In the rows, 128 means zero.
Each row has a class, written as a number after it.
[109 201 127 136 121  66 108 200 116 170  85 137 127 102 192 111  67 149
 124 152 121 181 110  58 120 116 171 116 177 131 108 156 115 150 157 249
 148  80  78 109 166 164 148 155 160 179 152 197] => 5
[108 173  87 145 112 175 147 102 107 120 188 126 120 127 137  91 158  84
 114 152 145 136 154 114 142 119 151 145 137  94 210 177 141 115 220 118
 109 145 123  90  97 138 128  89 113 128 181 145] => 7
[126 154 168 151 127 136 147 115 134 143 115 123 130 115 156 122 111 121
 129 135 112 125 121 119 102 129 124 156 113 133  81 119 129 139 120 144
 111 110 116 125 117 144 115  88 124 108 115 105] => 9
[144 102 102 140 135 165  79 130 145 139 164 130 128  91 140 100 163 120
  60 132 100 128 196 115 132 169 207 154 156 144 159 123 129 145 178 141
 134 107 140 109 135 132 131 105 143 180 118 119] => 7
[125 163 114 122 127 141 118 159 126 119 121 153 127 127 130 136 118 156
 104 153 111 118 113 190 149 151 147 109 166 145 178 103  79 149 162  88
  55 153 138 133 117 122 129 118 153 153 108 125] => 4
[134 110 131 195 115 136 139  81 145 129 143 122 153 126 160 138 123 149
 170 136 111 126  32 109 135 129 162 143 218 147 164 168 134 131 142 202
  80 127 143 118 156 104 121 126 142 135 149 163] => 10
[ 85 150 154  91 138 177 164 156 142 125 121 146 142 119 139 145  63 108
 148 168 125 120 126 117 155 118 183 128 162 160 154 167 129 133 145 150
  80 147 108  96 145 113 146 147 147 107 139 101] => 9
[111 140  90 146  96 197 112  94 123 157 175 141 122  92 162 195 121 123
 133 127 130  88 137 183 128 152 154 154 188 145 204 172 123 147 175 144
  66 149 144 156 126 110  99 121 174 168 166 149] => 2
[159 100 151 113 122 141 115  77 151 144 145 104 148 155 111 152 174 133
 137 168 123 109 122 162 119 126 181 116 217 105 175 210 168 168 155 134
 161 117 127 102 161  97 131 142 138 158 124 161] => 5
[ 96  80 120 141 104 159 156 125  97 129 115 189 102 173 118  97 188  80
  89 123 134  77 147 120 137 138 154 117 151 136 198 117 116 119 172 141
 111  96 107 106 162 131 170  83 154 132 114 138] => 5
[158 143 170 114 121 122 147 108 139  64 137 157 118 179 157 124 111  92
 144 131 152 131 139  94 145 157 145 142 159 157 133 119 174  76  95 129
  86 125 106 119 122 125 155 151  99 141 121 133] => 5
[103 159 143 135 101 131 165 116 117 139 140 161  98 126 138 140 139 117
 146 139 151 123 128 107 124 155 105 136 113 131 123 132 141 159 128 152
 139  92 102 145 136 135 144 134 110 129 109 145] => 8
[149 104 156 144 124 164  89  74 148 113 168 171 142 153 131 135 174 158
 146 162 147 149 116 129 144 126 193 106 149 122 128 188 124 152 181  73
 149 126  86  71 157  98  74 102 147 112 119 131] => 9
[129  97 141 146 140 162 162 112 139 159 124 153  90 123 131 149 176 124
 130 116 139 154  90 122 142 139 141 126 110 132 136 148 135 162 115 102
 110 114 102 133 147 140 126 119 121 142  95 120] => 0
[111 116  96 121 123 152 116 113 128 161 108  61 181 124 174 150 134 121
  72 123 130  95  87 147 149 131 153 137 176 157 179 183 129 129 185 111
  82 128 179 143 122 105 149 110 154 190 143 123] => 4
[135  74 159 141 134 163 137 123 133 169 105 177  96 117 155 111 112 106
 110 115 134 118 167  79 105 157 154 136 153 115 118 126 141 138 140 150
 120  68 123 111 156 150  85 116 147 124 106 146] => 3
[132 109 105 129 135 152 119 118  96 109 147 117 142  91 147 135 113 118
  77 123 133  95 115 132 145 122 138 130 163 151 152 137 157 146 150 167
 108 133 128 136 134  97 166 145 155 164 147 182] => 10
[108 126 161 173 115 129 131  79 110 110 146 129 111 116 145 128 148 104
 138 150 150 115  80 110  84 139 110 130 117 107 108 113 147 129 138 161
 117  90 114 122 126 140 127 104 102 134 115 133] => 3
[126 121 156 142 134 136 144  97 135 123 148 115 120 105 144 124 173 125
 108 115 131  77 139 106 124 134 121 129 111 145 138 131 159 149 138 140
 138 115 106 133 141 151 109 143 111 152 123  95] => 6
[ 68 145 103 124 103 128  92 138 140  97 152 142 179 191  94 115 125  88
 105 176  93 139  99 147 154 160 151 145 132 113 117 172 179 130  96 173
  83 140 101  72 143 111 109 167 120  40 139 132] => 1
[ 98 106 136 150 139 108 114 100 118 147 145 121 112 102 136 123 134 129
 144 154 138 128  99 109 112 141 123 119 118 110  81 104 149 170 106 100
 140  98 108 114 155 151 111 120 105 156 128 143] => 3
[136 108 129 159 117 130 122 125 144 139 147 154 121 139 141 138 133 129
 191 134 145 178 116 134 125 146 157 128  91 119 118 131 131 136 140 132
 129 118 111 117 113 114  92 121 114 158  89 103] => 7
[147 114  93 144 134 143  91 120 128 153 137 170 122 128 180 141 113 105
 158 138 136 144 129 178 141 151 208  88 174 110 150 149 113 159 157 135
  38 108 144  54 130 104 110 153 150 144 152 156] => 4
[123 124 150 143 131 119 142 152 141 157 155 136 126 121 136 142 111 119
 155 115 144 157  95 109 146 156 128 131  82 123 113  94 157 144 123 163
 123 129  93 112 149 138 112 136  93 137  92 143] => 2
[123 108 154 115 166 150 143 133 139 111 124 125  99  60 152 103 101 142
 137 151 142 148 182 102  80 132 134 102 108 134 116 102 136 155 114 148
 108 119 111 122 139 159 139 161 131 150  85 132] => 9
[ 93 180 138 139 133 190 115  85  97 137 141 139  99 134  96 162 157  81
 115 130 116  74  85 140 108 118 151 150 162 135 142 139 103 139 175 112
 109 181 126 105  95  95 153  84 147 118 165 108] => 7
[115 193 149 151 130 126 118 183 117 112 155 146 135 196 155  96 149 128
 120 124 130 140  90 117 151 126 163 159 172 143 158 152 147  87 135 193
  68 160  90 112 165 117  80 122 134 104  95 123] => 1
[ 83 163 139 139 129  98 168 146 117 125 149 133 113 150 109 113 177 136
 111 118 121 139  76 151  99  93 121 160 187 145 122 129 102  95  83 225
  92 139 118 122 124 103 194 185 120 128 128 111] => 8
[112 161 127 118 142 100 111 149 129 123 121 150 119 159 130 122 111 149
 128 119 121 126 115 128 128 123 168  93 196 111 141 151 159 124  99 139
  91 103 110 104 128 132  88 189 125 136 145 183] => 4
[172  96 157 144 133 151 130 125 128 162 155 130 129 133 157 152 153  95
 172 155 166 132 104 119 134 128 148 107 117 129 108 141 133 132 152 137
 107  92 104  85 145 128 122 103 116 107  96 112] => 6
[135 105 168 176 126 103 112 129 119 154 136 115 152 117 145 123 128 115
 180 159 158 115 110 109 118 124 139 115  86 145  79 111 131 148 133 152
 124 106  89 125 166 145  98 114 118 143 100 124] => 1
[ 90 122 117 158 126 125 115 132 125 132 139 131 123 107 120 120 121 141
 144 145 150 105  85 148 119 150 114 112 108 106  96 100 137 162 122  97
 101 101 102 100 134 156 100 111 112 107 119 125] => 1
[109 123 124 168 171  83 117 177  91 150 132 100 111 162 153 109 157 138
 125 100 136 135  83 177 168 133 136 164 193 114 165 115  80 132 138 182
  79 155 153 110  94 116 127 131 146 153 104  95] => 6
[152  88 120 120 109 149 195 125 123 105 119  92 157 170 166 106  77 103
 121 101 124 115 163 140 188 134 166 138 206 167 203 122 134  88 231 203
  54 125 197 140 176  80 140 158 175 145 136 154] => 10
[102 161 118 105 121 130 139 132 140 102 122 119 179 129 135 131 156 163
  57 156 137 121  93 146 153 113 136 131 144 118 144 216 173 117 104 134
 117 155 128 142 160  96 132 150 138 114 135 153] => 10
[144  91 134 145 112 137 102 107 119 104 167  99 136 105 150 167 152 142
  94 123 124  49 144 189 101 122 143 110 183 136 199 140 122 133 160 140
  62 148 157 160 133 158 152 147 121 207 166 148] => 2
[ 88 143 134  95 165  98 109 140 126 183  86 123 130 107  92 140  62 111
  99 126 122 177 189 103  85 136 148 146 102  88 154 109 181 109 236 126
 244 152 152 105  61 164 151  47  98 171 113 148] => 2
[221 113 177 156  83  77 137  88 149 132 117 195 106 112 112 106 148 165
 132 179 121 104 196  88 191 126 162 179 110 161 162  73 119 181 147 148
 186 113  91 115 228 133 155  47  77  95 149 136] => 10
[122 121 114  75 135 152 156 123 134 120 155 132 180 167 115 155 115 106
 103  89 141 121  89 186  96 117 172  73 192 137 183 175 157 126 130 115
  50  98 139 118  95 104 191 146 140 134 138 157] => 4
[ 86 151 112 147 106 133  79 109 113 169 145 157  98 145  77 159 142 142
 110 180 119 111 107 157 140 123 107 177 155 100 187 151 126 132 162 131
 154 175  70 117 127 102  83 142 146 155 130 164] => 3
[164  66 131 111 119 141 122 133  93 119  75 160 105 110 124 134 113 173
 121 182 162 154 189 124 121 182 120 149 151 131  70  38 130 146 140 134
 103 132 182  92 149 147 164 117 130  63 110 119] => 8
[102  96 113 169 126 149 127 115 128 134 143 138 126 117 133 106 148 109
 106 150 116 108 157 133 120 158  97 121  87 104 100 106 150 146 112 130
  88 112  97 120 146 147 112 123 121  76 110 134] => 1
[118 147 175 161 127 108 140  74 131 121 148 146 125 123 134 161 150 123
 155 123 149 119 108 136 124 149 145 124 103 133  93 100 153 149 129 152
 138 106  72 127 138 135 112 157 111 174 117 119] => 2
[102 127  82 111 147 144 136  94 130  93 115 132 136 127 162 120 135 107
  61 159 131 177 132 128 161 147 108 125 136 126 111 155 138  99 152  77
  97 197 133 105 137 122 139 166 150 176 157 138] => 10
[144 111 137 121 127 121 112 212 134 142  91 102 156 210 124 145  69  49
 107 144  94 217 112  96 177 196 112 131 118 113 109 108 152 112 113 137
  50 108 102  99 118 162 104 134 146  69  59 190] => 0
[ 95 131 119 155  88 146 162  81 115  98 158 121 177 113 130 122  97 128
 115 152 107  81  90 118 135 147 106 164 202 131 150 152 146 139 168 182
 139  92 111 174 131 121 134  69 151 106 164 161] => 10
[191  88 193 159 124 121 137 159 135 164  81 132 193  76 159  74  73 167
  76 177 125  91 190  59 152 157 138 169 118 133 117 149 128 141 174 216
 136 135 142 157 121 178 105 165 107 143 135 135] => 4
[155 149 121  98 112 158 139  93 137  95 117 141 149 156 146 127 150  97
 111 145 138 134 160 126 111 133 136 129 130 128 155 195 145 117 132 107
 127 131 133 118  98 122 182 144 140 114 127 134] => 8
[119 175 155 173 125  60 142 112 116  94 157 147 164 169  95  51 140 101
 138 154 114 197 116 142 137 124 193 168 126 136 107 129 105 126 118 200
 118 110 108  93 111 101 142 109 106 115 130 128] => 7
[ 78 153 129 126 138  96 144 104 105  90 107  83 127 142 133 112 141 168
 130 160 161 152  76 106 163 110 149 131 161 104 154 108 139 141 143 150
 125 141 136 110 163 131 134 135 149 134 148 130] => 3
[104  73 111 160 147 135 141 100 142 203 113 107 128 161 149 135 129 175
 110 123 100  71 110 145 184 122 126 153 167 102 164 120 101 119 168 133
  86 148 120 138 127 110 148 141 133 152 133 124] => 4
[107 136  92 115  97 105 131 166 118 146 140 126 143 152 138 134 133 120
 118 151 137 176 144 182 128 109 130 140 121 132 128 133 149 128 136 124
  93 106 135 113 122 150 127 113 109 117 138  95] => 1
[129  87 123 147 118 146 123 106 118 137 131 150 113 120 154 135 133 118
 136 142 149 116 120 111 140 159 138 130 119 127  86 102 142 151 120 144
  97  94 144 119 150 128 118 129 138 106 121 147] => 10
[169 132 135 129  97 145 124  95 135 122 189 144 131 179 121 151 122 171
 148 131 101 132  58 181 118 116 165 136 164 110 149 147 130 178 131 206
  95 154 118 127 135 136 142 137 132 152 149 151] => 9
[ 55 146 104 151 107 116 164 117 143  98 140 106 140 108  73 126 172 156
  88 119 131  80 103 205 119 139 140 108 146 133 175 102 104  91 150 125
 107 100 169 162 121 121 152 148 132 155 127 113] => 2
[117 108 132 142 123 129 155  65 150 115 135  67 156 186 148 147 129 103
 150 154 119 163  73 168 137 183 143 108 214  87 130 169 141 150 169 179
  79 101 164 108 109 112 150 201 154 163 117 154] => 5
[151 178 143 169 108 155 146 134 126  80 166 118 136 116 119 115 144 153
 184 155 138 144  84 150 146 148 166 126 134 177 151 118  90 130 208 122
 121 129 159 150 107  81 131 116 118 142  85  82] => 7
[165  88  90  79 107 135  99 125 138  40 139 175 179 104 128 148  86 166
  83 156 113 154 205 141 160 149 192  95  92 122 130  81 189 132  84 177
 122 174 156 147 165 152 102  96 186 113 180 144] => 6
[106 108 156 136 124 132 151  90 138 177 108 119  98 131 106 161 145 138
 116 129 157  89 117 144 122 146 105 149 155 110 113 110 136 132 129 146
 111  65 125 133 105 110 129 165 105 116 102 119] => 4
[125  73 160 144 123 121 119  69 136 113 132 100 120 151 166 142 133 139
 148 165 126 112 122 101 126 126 107 128 144 119 116 125 150 145  79 122
  93  80  76 140 145 134 142 115 126 125  96 171] => 5
[ 96  81 143 137 156 167 177  89 108 153 169 114 104 108 126 114 161  68
 136 148 131  89 116 141 112 106 112 129 120  97  89 110 145 131  92 134
 118 127 120 127 114 117 158 108 121 138 124 124] => 5
[142  86  76 140 125 157 108 145 127 138 182 160  98 171 188 146 157 160
 142 139 110 152 112 141 214 118 154 104 159 128 177 148 136 153 143  82
  83 146  89  98 146 108 132 168 130 165 133 150] => 5
[ 74 117 119 127 157 148 116 124 131 117 142 120 120 125 135 100 131 127
  97 178  91 139 166 119 180 121 163 130 187 157 136 118  46 129 179  93
 100 132 114  94 138  92 156 149 189 126 116 131] => 8
[ 64 127  94  97 134 153 128  63 163  93 121  87 159 158 112 134 138  95
  87 159 118 112 165 146 118 165 110  98 175 103 155 187 146 144 121  77
  77 116  97 117 153 131 149 171 173  82 141 153] => 1
[152 123  86 161 119 162 147  72 135 127 170  76 126  87 170 142 132 144
 108 146 122 137 115 139 157  98 138 159 157 151 167 119 140  98 142 201
  65 177 131 129 172  95 161 142 147 181 177 153] => 9
[158 118 143 141 108 131 136  85 128 151 138 151 105 155 166 147 140 114
 159 138 137 115 148 136 112 147 106 140 123 140 115 127 137 154 132 115
  75 114 112 133 154 135 126 138 117 125 110 151] => 10
[108  93 137 134  93 115  60 123 131 111 126 173  99 161 134 140 147 123
 117 128 137  93 155 166 111 158 157 158 136 124 176 167 106 136 134 132
  46 150 121 106 138 166  86 163 126 150 146 129] => 0
[109  99 153 158 154 176 125  94 129 135 120  86 137 112 130 142 112 149
 123 165  97  22 116 112 126 135 148  97 199 132 203 158 133 152 158 154
  49 118 150 146 114 116 179 173 123 106 120 178] => 4
[152 141 146 154 132 132  93 188 133 200 145 126 108 125 196 165 127 158
 160 137 141  97 107 123 154 126 149 174 208 114 153 175  78 129  97 180
 115 130 123 185 128 102 133  85 164 138 106 141] => 5
[ 88 162 112 155 109 132 150  82 140 158 141 139 138  65 125 137  84 158
 152 155 154 121  91 167 101 157 143 179 172 125 175 176 108 174 175 178
 127 130 133 128  87 142 158 127 126 182 171 115] => 9
[113  69 166 115 149 144 145  92 116 180 174 139 108 151 149 116 144  86
 152 128 143 114 161  99  89 108 120 123  66 117  60 127 124 143 120 123
 145  98  93 143 124 139 156 116 117 155  82 145] => 8
[ 68 149 163 130 141 117 131 120 127  81 151 144  92 179 143  95 136 125
 128 121 122 110 109  84 143 117 152 126 163 149 145 145 105 109 133 125
  94  97 110 104 138  93 167 124 104  87  99 151] => 8
[ 98 132 122 171 122 130 132 136 146 111 157 175 167 151 107 126 178  95
 112 177 128 156  94 139 158 159 179 127 148 126 188 224 115 124 108 173
 106 127  88 121  99 104 189 170 107 149 118 116] => 7
[165 142 129 131 111 137 166 115 127 132 151  93 150 122 129 135 138 136
 112 136 133 145  65 169 154 124  80 175 161 140 140 204 122 149 151 142
 156 148 145 163  82 117 115 137 112 171 141  87] => 6
[121  95 142 159 119 121 174  94 123 134 143 134 127 141 163 139 170 102
 159 134 154 145 100 103 144 149 108 125 119 137  88 112 156 156 112 136
  99  83 114 118 155 132 141 143 102 103 115 115] => 10
[162 193 128 122 136 126 105 145 135 112  99 108  76  77 181 211 172 138
 143 139 198 189  35 142 146 156 207  61 118 102  95  84 193 158 169 135
 152  88 199  64 164 107 122 101 113 180  85 115] => 10
[122 162 114 117 120 124 100 172 126 122 137 203 118 139 143 118 121 172
  89 172  94 153  68 210 119 108 155 137 127  97  90 124  97 123  95 203
  61 181 106  97 130 116 132 138 116 135 130 106] => 4
[118 106 108 114 159 170 134 116 133 170 143 155 163 111 108 130 167 110
  77 127 134 126  83 162 126 128 209 132 135 146 103 139 109 122 116 137
 122 138 186 130  77 102 199 111 149 162 135  78] => 4
[140 146 136 152 147 159 145  96 142 196 183 114 115 158 107 143 171 168
 133 168  87 174 118 142 149 107 154 155 193  95 162 180 108 166 177 121
 128 172 115 132 106 128 118 133 127 149 138 136] => 7
[ 78 147 134 109 142  81 170 108 153 103 152 129 135 173 130  90 166 148
  93  89 116 188 131  96 129  87 142 147 164 128 118 134 132  86 114 163
 146 127 103 101 137 112 165 157 124 116 149 118] => 8
[119 136 121 133 106 118  74 166 159 114 122 122 133  89 117 154 126 154
  69 166 117  94 105 173 165 131 139  96 158  92 186 167  67 171 141 118
  96  93 137 108  84 121 136 166 127 114 148 144] => 4
[137  78 151 132 142 129 161 138 122 119 122 116 102  96 137 110 147 115
 153 157 168 139 142  95 148 135 121  93  79 141 113  70 137 149 138 145
 121  85 102  95 176 149 119 139 115 123  75 105] => 6
[ 99 102 101 117 142 165 149 116 112 114 174  89 145 135 160 153  70 108
 147 145 124 152 104 168 143 112 129 108 175 119 172 156 151 104 178 101
  60 156 130 128  88 142 117 153 134 204 149 163] => 2
[143 175 138 116 140 118 129 127 140 141 166 103 119 176 143  79 137 146
 131 128 146 189  83 104 107 122 170 143 125 135  82 169 107 114 143 207
 107 128 119 128 149 110 171 184 109 171  92 154] => 7
[119 172 111 100 122 132 182 164 117 151 151  95 117 130 117 148  68 124
 201 121 157 147 142 184 146 127 161 132 190 111 176 122 108 132 174 145
  70 118 171 157 129 116 129 101 163  87 148 155] => 0
[ 49 203 155 137 170  52 149  73 114   4 121  38  97 135 105  72 160 213
 134 153 169 168 139  83 118 117  93 128 145  94 210 105 152 119 117 162
 128 194 153 168 105 161 143 185 114 145 118 165] => 9
[ 87 132 112 156 151 160 107 144 143 117 133 112 105  98 108 123 164  93
  96 117  90 109 107 143 118 151 135 102 147 158 181  78  84 120 170  68
  81 150 131  82 138 125 134 107 145 139  91 123] => 2
[106  61 141 142 122 135 151 117 120 145 149 154  72 140 178 120 158 127
 147 130 153 110 142 121 144 147  90 125  92  91  99 111 147 160  92 129
 103  99  89 136 152 145 109 147  99 148  94 131] => 5
[ 46 136 160 141  82 153 134 155 144 158 130 157 179 188  64 167 148 136
  98 166  80  46  89 136 141 137 144 111 175 150 174 175 122 108 169 135
 101 103 113 166 122 119  90 151 137  88 114 119] => 4
[103  46 131 143 123 163 141  94 156  81 152 120 158 105 142 147 155  82
  97 130 130  71 171 136 148 178 142  87 180 124 187 150 172 128 141 108
  82 108 136 105 136 110 136 178 136 137 146 132] => 5
[101 152 138  98 114 137 141 142  97 127 138 141 138 137  96 113 146  29
  89 167 173  70 149 164 132 162 104 169 132 135 132 153 112 123 146 161
 109 144 114 118 130 105 170 171 135 126 122 122] => 10
[112 110 146 136 143 118 124  99 132 170 134 110 122 160 162 148 155 103
 164 127 174 154  90  97 137 162 137 170 122 122 120 177 142 160 106 120
 101 114  90 128 130 156 145 127 109 140 106 123] => 0
[140  80 125 135 117 148  90 123 154 135 120 149 115 113 174 138 129 146
 110 139 111 129 160 112 118 134 126 106  62 130 113 149 145 140 115  83
 124 143 116 136 157 154  86 114 116 171 107 135] => 9
[ 97 172 110 138 107 147 187  97 116  68 184 103 141 166  90  92 164  79
 129 140 133 153 120 172 135 158 136 125 162 121 170 131 100 124 140 130
  52 143 169 148 102 127 130 143 148 127 150 129] => 7
